x =
2821,4759,7233,5019,6998,5355,5343,5145,5408,5632,7126
6034,6143,6000,6026,6499,7144,6082,6754,6847,6125,6225
6316,6297,6116,6156,6870,6573,6199,6566,6449,6115,5856
5746,5100,5259,6628,5179,4981,7700,4132,7649,8488,5358
5747,6656,6174,5920,6677,6898,5366,6211,6034,5560,6367
5892,6479,6154,6163,7004,7117,6137,6610,6816,5604,6183
6522,6713,6204,6438,6702,7378,6205,6418,6228,6039,6456
6503,6104,6056,6479,6571,6621,6544,6783,6513,6247,5972
6237,5155,6893,4837,7417,4661,5085,5383,6033,8400,4858
5975,6146,5905,6012,6132,6017,6193,6250,5830,6222,5853
6339,6401,6073,6136,6052,6728,5806,6073,5922,6413,6452
4392,6567,7727,7311,5111,4922,7216,4020,5745,4726,8826
8998,6821,5702,7557,5862,4643,5974,5044,6543,7939,4874
4705,6704,7814,7624,5017,5466,7621,4332,6033,4697,9117
6581,5974,6663,5817,6308,6626,6428,7055,5905,6705,6354
x[0][0] = 2821
x[10][2] = 6073
x[4][10] = 6367
x[1] = [6034, 6143, 6000, 6026, 6499, 7144, 6082, 6754, 6847, 6125, 6225]
x[11] = [4392, 6567, 7727, 7311, 5111, 4922, 7216, 4020, 5745, 4726, 8826]
x[7][10] = 5972
x[12][1] = 6821
x[9][6] = 6193
x[0] = [2821, 4759, 7233, 5019, 6998, 5355, 5343, 5145, 5408, 5632, 7126]
x[0][8] = 5408
x[9][7] = 6250
x[6][1] = 6713
x[:, 10] = [7126, 6225, 5856, 5358, 6367, 6183, 6456, 5972, 4858, 5853, 6452, 8826, 4874, 9117, 6354]
x[6][3] = 6438
x[8][6] = 5085
x[:, 5] = [5355, 7144, 6573, 4981, 6898, 7117, 7378, 6621, 4661, 6017, 6728, 4922, 4643, 5466, 6626]
x[3][9] = 8488
x[13][10] = 9117
x[1][4] = 6499
x[9][1] = 6146
x[12][3] = 7557
x[14][1] = 5974
x[7] = [6503, 6104, 6056, 6479, 6571, 6621, 6544, 6783, 6513, 6247, 5972]
x[13][0] = 4705
x[3][2] = 5259
x[12][0] = 8998
x[4][6] = 5366
x[11][8] = 5745
x[5][1] = 6479
x[10][8] = 5922
x[2][0] = 6316
x[7][9] = 6247
x[0][5] = 5355
x[12] = [8998, 6821, 5702, 7557, 5862, 4643, 5974, 5044, 6543, 7939, 4874]
x[8] = [6237, 5155, 6893, 4837, 7417, 4661, 5085, 5383, 6033, 8400, 4858]
x[5] = [5892, 6479, 6154, 6163, 7004, 7117, 6137, 6610, 6816, 5604, 6183]

arr = [0.790 -5.660 0.225 3.556 2.247]
arr[0] => 0.790
arr[4] => 2.247
arr[3] => 3.556

M = [113 130 109  68 101 132 154 159 152  48 208 129 177 171 137  94]
M[-16]: 113
M[9]: 48
M[3]: 68
M[12]: 177
M[-8]: 152
